Below are the code and all the weights of a small trained network. Each question names an input and a class and asks about switching units off, where a switched-off unit gives its printed mean instead of its output.

import numpy as np


def w(rows, s, z=0):
    codes = np.array(rows[::2]) - 128.0
    scale = np.full(codes.shape[1], s)
    scale[-1] = z or s
    return codes * scale


def f(y):
    return np.maximum(y, 0)


def log_softmax(a):
    a = a - a.max(-1, keepdims=True)
    return a - np.log(np.exp(a).sum(-1, keepdims=True))


def net(x, mask):
    res = np.array(x, float).reshape(1, 5) / 4 @ E
    y = f(res @ A[0][:, :-1].T + A[0][:, -1])
    res = res + np.where(mask, y, B[0][:, -1]) @ B[0][:, :-1]
    return log_softmax(res[-1] @ U[:, :-1].T + U[:, -1])


A, B = {}, {}
E = w([
[137,16,176,200,152],'x0',
[60,184,176,160,230],'x1',
[59,85,2,164,148],'x2',
[135,71,112,20,222],'x3',
[12,88,180,71,50],'x4',
],0.0077)
A[0] = w([
[160,160,106,142,136,75],'neuron 0',
[183,101,88,100,69,83],'neuron 1',
[103,123,147,115,110,74],'neuron 2',
[109,163,157,135,175,65],'neuron 3',
[175,170,189,80,114,105],'neuron 4',
[66,126,149,116,122,75],'neuron 5',
[168,134,198,103,119,72],'neuron 6',
[170,69,219,146,138,119],'neuron 7',
[171,140,197,110,120,153],'neuron 8',
[143,94,146,49,180,50],'neuron 9',
[94,93,49,151,130,134],'neuron 10',
[134,89,110,77,172,85],'neuron 11',
[159,145,170,112,122,48],'neuron 12',
[129,116,156,112,106,83],'neuron 13',
[207,73,101,85,50,91],'neuron 14',
[170,148,111,153,153,142],'neuron 15',
[108,138,110,171,110,180],'neuron 16',
[113,167,120,179,89,32],'neuron 17',
[83,109,53,151,140,36],'neuron 18',
[141,103,124,63,177,81],'neuron 19',
[135,171,166,211,56,132],'neuron 20',
[39,95,181,68,59,96],'neuron 21',
[124,197,86,76,113,98],'neuron 22',
[145,196,128,84,112,227],'neuron 23',
[130,179,94,72,122,16],'neuron 24',
[143,104,139,81,151,254],'neuron 25',
[253,153,89,167,193,84],'neuron 26',
[141,20,136,190,149,122],'neuron 27',
[104,136,61,132,134,111],'neuron 28',
[144,134,171,105,130,49],'neuron 29',
[72,175,177,156,195,83],'neuron 30',
[88,156,153,135,185,144],'neuron 31',
[85,102,88,132,121,72],'neuron 32',
],0.018,0.0071)
B[0] = w([
[110,134,155,143,93,158],'neuron 0',
[180,134,123,210,141,189],'neuron 1',
[118,145,149,142,93,149],'neuron 2',
[168,152,137,196,117,165],'neuron 3',
[158,202,151,82,156,204],'neuron 4',
[129,124,176,141,91,167],'neuron 5',
[164,210,142,98,142,182],'neuron 6',
[43,153,119,142,173,198],'neuron 7',
[159,140,142,61,179,199],'neuron 8',
[134,183,63,123,43,189],'neuron 9',
[150,140,148,49,187,204],'neuron 10',
[138,151,74,112,68,181],'neuron 11',
[148,212,137,113,113,157],'neuron 12',
[145,173,153,143,105,149],'neuron 13',
[203,121,131,228,160,214],'neuron 14',
[120,79,166,102,120,183],'neuron 15',
[136,75,89,78,147,180],'neuron 16',
[133,197,70,141,49,166],'neuron 17',
[161,231,147,88,134,178],'neuron 18',
[131,147,66,118,69,186],'neuron 19',
[133,97,24,70,80,230],'neuron 20',
[99,57,224,120,64,238],'neuron 21',
[48,167,116,186,134,191],'neuron 22',
[42,80,116,133,193,218],'neuron 23',
[62,211,112,184,99,164],'neuron 24',
[138,3,76,52,159,207],'neuron 25',
[107,79,228,112,47,248],'neuron 26',
[32,168,109,180,150,213],'neuron 27',
[142,143,143,88,179,176],'neuron 28',
[140,204,135,127,108,152],'neuron 29',
[190,134,129,222,148,200],'neuron 30',
[174,87,117,176,171,190],'neuron 31',
[155,180,160,110,138,163],'neuron 32',
],0.04,0.015)
U = w([
[85,98,205,109,74,138],'0',
[114,172,160,71,159,164],'1',
[104,119,70,102,73,124],'2',
[10,151,133,149,152,101],'3',
[158,114,141,183,137,168],'4',
[76,44,118,79,183,253],'5',
[118,85,132,109,140,68],'6',
[95,89,131,105,143,73],'7',
],0.012,0.007)

Each question gives the input, the list of numbers given to net, and the class t.
The units are the neurons (one row each of A and B). Each row of codes is followed by its name. A weight is (code - 128) times the scale printed after its matrix; where a second scale follows, it is the last column's (A, B and U).
mask holds one flag per neuron, in row order. A switched-off neuron (its flag False) gives its mean, the last column of its row in B, instead of its output. The means were averaged over made-up inputs and are rounded, as every weight is.
A unit's drop is (log p(t) with every unit on - log p(t) with that unit switched off) / (log p(t) with every unit on - log p(t) with every unit switched off).
The circuit of an input: a set's keep is (log p(t) with only the set's units on - log p(t) with every unit switched off) / (log p(t) with every unit on - log p(t) with every unit switched off). Starting from the 12 units with the biggest drops (on a tie, the unit counted first), units are removed one at a time, each time the one whose removal leaves the highest keep (on an exact tie, the one counted first), for as long as the keep stays at least 0.8.
circuit, biggest first: the units of the circuit, biggest drop first
most important unit: the unit with the biggest drop
top k neurons: the k neurons with the biggest drops, biggest first
drop of u: that unit's drop, to one decimal
input [-1,7,-2,2,-8], class 0: circuit, biggest first -> neuron 26
input [0,-6,-4,6,4], class 2: top 4 neurons -> neuron 9; neuron 25; neuron 30; neuron 19
input [-2,7,-6,2,-3], class 4: top 2 neurons -> neuron 30; neuron 31
input [5,8,8,8,-1], class 1: top 2 neurons -> neuron 10; neuron 18
input [-4,8,-2,-5,6], class 4: top 3 neurons -> neuron 30; neuron 26; neuron 31
input [5,-3,1,1,4], class 3: top 4 neurons -> neuron 27; neuron 26; neuron 7; neuron 20
input [-8,5,-6,-4,-6], class 3: top 3 neurons -> neuron 23; neuron 22; neuron 21
input [3,1,3,-1,2], class 5: top 2 neurons -> neuron 26; neuron 4
input [-8,3,-6,-6,-7], class 3: top 2 neurons -> neuron 23; neuron 22
input [-4,6,4,5,0], class 4: top 4 neurons -> neuron 20; neuron 30; neuron 31; neuron 3
input [-3,8,-7,4,1], class 4: top 2 neurons -> neuron 30; neuron 31
input [-2,7,-5,-8,-4], class 2: top 3 neurons -> neuron 20; neuron 14; neuron 17
input [-7,-3,-4,7,-7], class 0: top 2 neurons -> neuron 26; neuron 20
input [-3,5,-5,0,-7], class 0: most important unit -> neuron 26
input [-8,8,7,-7,8], class 0: drop of neuron 5 -> 1.2
input [1,3,2,2,-4], class 0: drop of neuron 26 -> 1.9
input [8,-5,7,-3,4], class 3: drop of neuron 4 -> 0.6
